Below is a small trained network, with its code and all its weights. Each question gives an input and a target symbol and asks what happens when units are switched off, that is, made to give their printed mean instead of their output.

import numpy as np


def w(rows, s, z=0):
    codes = np.array(rows[::2]) - 128.0
    scale = np.full(codes.shape[1], s)
    scale[-1] = z or s
    return codes * scale


def norm(h):
    return h / np.sqrt((h * h).mean(-1, keepdims=True) + 1e-5)


def f(y):
    return y / 2 * (1 + np.tanh(0.7978845608 * (y + 0.044715 * y**3)))


def softmax(a):
    e = np.exp(a - a.max(-1, keepdims=True))
    return e / e.sum(-1, keepdims=True)


def log_softmax(a):
    a = a - a.max(-1, keepdims=True)
    return a - np.log(np.exp(a).sum(-1, keepdims=True))


def net(x, mask):
    ids = ['ΞΩαβγδζημπτ'.index(c) for c in x.split()]
    T = len(ids)
    res = E[ids] + P[:T]
    u = 0
    for l in range(2):
        r = norm(res)
        for j in range(2):
            rows = slice(4 * j, 4 * j + 4)
            q, k, v = (r @ M[l][rows].T for M in (Q, K, V))
            z = softmax(np.where(np.tri(T) > 0, q @ k.T / 4**0.5, -1e9)) @ v
            o = O[l][rows]
            res = res + np.where(mask[u + j], z, o[:, -1]) @ o[:, :-1]
        u += 2
        y = f(norm(res) @ A[l][:, :-1].T + A[l][:, -1])
        res = res + np.where(mask[u : u + 4], y, B[l][:, -1]) @ B[l][:, :-1]
        u += 4
    return log_softmax(norm(res)[-1] @ U[:, :-1].T + U[:, -1])


Q, K, V, O, A, B = {}, {}, {}, {}, {}, {}
E = w([
[117,83,54,178,105],'Ξ',
[129,80,9,140,72],'Ω',
[130,110,91,135,132],'α',
[99,147,76,113,124],'β',
[184,93,6,106,87],'γ',
[148,48,43,146,87],'δ',
[120,59,87,157,99],'ζ',
[157,103,48,86,108],'η',
[89,113,107,120,113],'μ',
[164,91,49,119,94],'π',
[97,85,85,175,120],'τ',
],0.0015)
P = w([
[136,148,180,136,124],'0',
[107,109,151,47,193],'1',
[25,191,112,157,151],'2',
[111,108,144,81,185],'3',
[112,168,58,1,39],'4',
[113,110,168,63,185],'5',
[93,155,112,22,31],'6',
[127,123,138,108,175],'7',
[116,196,8,10,20],'8',
[134,124,140,115,171],'9',
[68,181,82,73,23],'10',
[93,152,184,65,212],'11',
[62,175,91,78,35],'12',
[121,151,127,94,204],'13',
],0.0024)
Q[0] = w([
[157,125,187,165,148],'L0H0',
[67,119,84,96,98],'L0H0',
[58,106,100,149,187],'L0H0',
[100,66,169,145,199],'L0H0',
[152,75,121,59,165],'L0H1',
[216,154,242,193,162],'L0H1',
[98,186,76,170,51],'L0H1',
[31,131,3,78,59],'L0H1',
],0.0058)
K[0] = w([
[96,159,118,77,110],'L0H0',
[178,86,125,168,152],'L0H0',
[188,132,63,122,115],'L0H0',
[153,162,63,62,122],'L0H0',
[123,95,118,42,148],'L0H1',
[108,175,178,124,1],'L0H1',
[183,99,99,208,155],'L0H1',
[162,60,79,149,232],'L0H1',
],0.0058)
V[0] = w([
[107,124,104,122,156],'L0H0',
[76,121,144,137,106],'L0H0',
[134,171,114,172,115],'L0H0',
[103,117,154,120,69],'L0H0',
[123,173,102,2,76],'L0H1',
[140,97,157,97,126],'L0H1',
[138,140,87,119,109],'L0H1',
[104,102,150,132,140],'L0H1',
],0.003)
O[0] = w([
[96,126,128,71,62,166],'L0H0',
[73,117,180,194,83,143],'L0H0',
[158,246,174,121,139,82],'L0H0',
[152,90,146,238,106,135],'L0H0',
[213,248,115,249,226,251],'L0H1',
[174,58,154,192,187,164],'L0H1',
[214,170,84,119,126,143],'L0H1',
[73,92,132,140,167,152],'L0H1',
],0.0015,0.0018)
A[0] = w([
[70,57,179,121,168,254],'L0N0',
[65,168,72,157,63,107],'L0N1',
[186,181,99,121,167,95],'L0N2',
[75,253,148,75,129,161],'L0N3',
],0.0032,0.00059)
B[0] = w([
[170,204,90,103,150,178],'L0N0',
[247,166,76,114,101,254],'L0N1',
[25,68,190,90,96,187],'L0N2',
[202,4,51,233,55,254],'L0N3',
],0.0023,0.00098)
Q[1] = w([
[146,206,127,162,143],'L1H0',
[121,124,124,55,152],'L1H0',
[160,151,96,83,124],'L1H0',
[119,161,143,254,143],'L1H0',
[106,121,134,195,238],'L1H1',
[101,134,94,161,230],'L1H1',
[144,145,168,168,52],'L1H1',
[103,87,127,138,251],'L1H1',
],0.0087)
K[1] = w([
[101,122,208,201,126],'L1H0',
[94,138,87,153,190],'L1H0',
[109,102,151,55,165],'L1H0',
[153,156,190,237,67],'L1H0',
[144,217,205,164,95],'L1H1',
[182,176,228,194,84],'L1H1',
[18,134,2,144,177],'L1H1',
[147,185,238,134,80],'L1H1',
],0.0061)
V[1] = w([
[55,74,138,79,32],'L1H0',
[132,184,67,104,100],'L1H0',
[78,70,132,200,111],'L1H0',
[160,23,64,167,90],'L1H0',
[18,172,202,157,110],'L1H1',
[209,193,162,25,135],'L1H1',
[84,253,83,184,150],'L1H1',
[43,191,112,67,28],'L1H1',
],0.0034)
O[1] = w([
[63,65,128,59,252,19],'L1H0',
[163,196,146,84,157,214],'L1H0',
[109,58,123,61,77,7],'L1H0',
[206,79,112,56,124,157],'L1H0',
[196,74,138,162,29,2],'L1H1',
[36,68,66,183,146,79],'L1H1',
[130,83,213,23,87,127],'L1H1',
[82,171,197,151,24,87],'L1H1',
],0.0034,0.00088)
A[1] = w([
[83,135,147,8,217,104],'L1N0',
[167,103,65,153,95,8],'L1N1',
[26,94,109,134,255,115],'L1N2',
[144,171,58,127,114,168],'L1N3',
],0.0039,0.0013)
B[1] = w([
[106,202,202,150,124,192],'L1N0',
[118,100,254,189,97,144],'L1N1',
[137,70,158,88,39,175],'L1N2',
[134,92,212,124,155,250],'L1N3',
],0.0041,0.0022)
U = w([
[252,92,134,77,76,102],'Ξ',
[195,167,125,225,149,66],'Ω',
[76,34,116,106,75,141],'α',
[148,52,108,60,202,3],'β',
[49,177,211,56,74,82],'γ',
[104,169,54,156,229,23],'δ',
[182,235,158,60,196,161],'ζ',
[146,68,88,173,156,196],'η',
[160,166,155,177,31,157],'μ',
[16,89,124,65,159,255],'π',
[50,192,114,193,91,176],'τ',
],0.011,0.001)

Each question gives the input, a string of symbols that net reads in full, and the target symbol t.
The units are the heads (4 rows each of Q, K, V and O) and the neurons (one row each of A and B). Each row of codes is followed by its name. A weight is (code - 128) times the scale printed after its matrix; where a second scale follows, it is the last column's (O, A, B and U).
mask holds one flag per unit, layer by layer, with each layer's heads first. A switched-off unit (its flag False) gives its mean, the last column of its rows in O or B, instead of its output. The means were averaged over made-up inputs and are rounded, as every weight is.
A unit's drop is (log p(t) with every unit on - log p(t) with that unit switched off) / (log p(t) with every unit on - log p(t) with every unit switched off).
The circuit of an input: a set's keep is (log p(t) with only the set's units on - log p(t) with every unit switched off) / (log p(t) with every unit on - log p(t) with every unit switched off). Starting from all 12 units, units are removed one at a time, each time the one whose removal leaves the highest keep (on an exact tie, the one counted first), for as long as the keep stays at least 0.8.
units of the circuit, in order: the units of the circuit, biggest drop first
k most important neurons: the k neurons with the biggest drops, biggest first
k most important neurons of layer l: the k neurons of layer l with the biggest drops, biggest first
input α ζ β Ω δ β Ξ, target ζ: units of the circuit, in order => [L1H1 L0N1]
input ζ Ω α Ω ζ μ τ, target ζ: units of the circuit, in order => [L1H1 L0N1]
input δ δ μ τ β Ξ Ω Ξ β α ζ τ, target δ: units of the circuit, in order => [L1H1 L0N3 L0H1 L0N2]
input τ β Ξ γ, target μ: units of the circuit, in order => [L0H1 L1H1 L0N3]
input Ξ τ ζ δ η τ β β Ω β β Ξ β, target Ξ: units of the circuit, in order => [L0N1 L0N3 L1H1]
input π Ω ζ γ β μ τ Ω α γ Ξ β γ Ω, target η: 3 most important neurons of layer 0 => [L0N3 L0N2 L0N1]
input Ω ζ β Ω ζ μ ζ α π Ω Ξ π π, target ζ: 2 most important neurons => [L1N2 L0N1]
input τ β β γ β η τ β β Ω β α Ξ Ξ, target μ: 2 most important neurons of layer 0 => [L0N3 L0N0]
input γ β β β, target π: units of the circuit, in order => [L1H1 L1N2]
input μ π α Ξ Ξ π γ ζ Ω β α μ α, target Ξ: 4 most important neurons => [L0N1 L0N3 L1N0 L0N2]
input μ β Ω Ω, target Ξ: units of the circuit, in order => [L1H1]
input δ μ Ω τ γ τ μ μ, target δ: 2 most important neurons => [L0N3 L0N0]
input π γ ζ α, target η: 3 most important neurons of layer 0 => [L0N3 L0N0 L0N2]
input δ γ γ β ζ β γ β Ω β Ξ β γ, target Ξ: 2 most important neurons of layer 0 => [L0N1 L0N3]
input α Ξ β α Ω γ γ γ, target α: most important neuron => [L0N0]
input τ μ π β β γ μ μ, target μ: units of the circuit, in order => [L0H1 L1H1]
input η α η Ω Ω β Ω π, target β: 2 most important neurons => [L1N2 L0N0]
input τ Ξ β ζ, target μ: 2 most important neurons => [L0N3 L0N0]
input μ μ Ξ Ω β β β β Ω β γ μ μ, target Ξ: 2 most important neurons of layer 0 => [L0N1 L0N3]
input μ γ π α η δ, target Ξ: units of the circuit, in order => [L1H1 L0H0 L0H1]
input Ξ μ Ω η Ω α β β ζ η, target τ: 3 most important neurons => [L0N3 L0N2 L0N1]
input Ξ δ Ξ, target γ: 2 most important neurons of layer 0 => [L0N1 L0N3]
input Ξ Ξ β π γ α Ω β π Ω β β τ τ, target τ: most important neuron of layer 0 => [L0N3]
input δ ζ α γ μ δ, target δ: units of the circuit, in order => [L1H1 L0H1]
input γ β β Ω α γ Ω τ β π, target π: units of the circuit, in order => [L1H1 L0N3]
input Ω μ Ξ β μ Ω τ, target Ξ: 2 most important neurons of layer 1 => [L1N0 L1N3]
input μ Ξ β β ζ γ Ω μ, target Ξ: units of the circuit, in order => [L1H1]
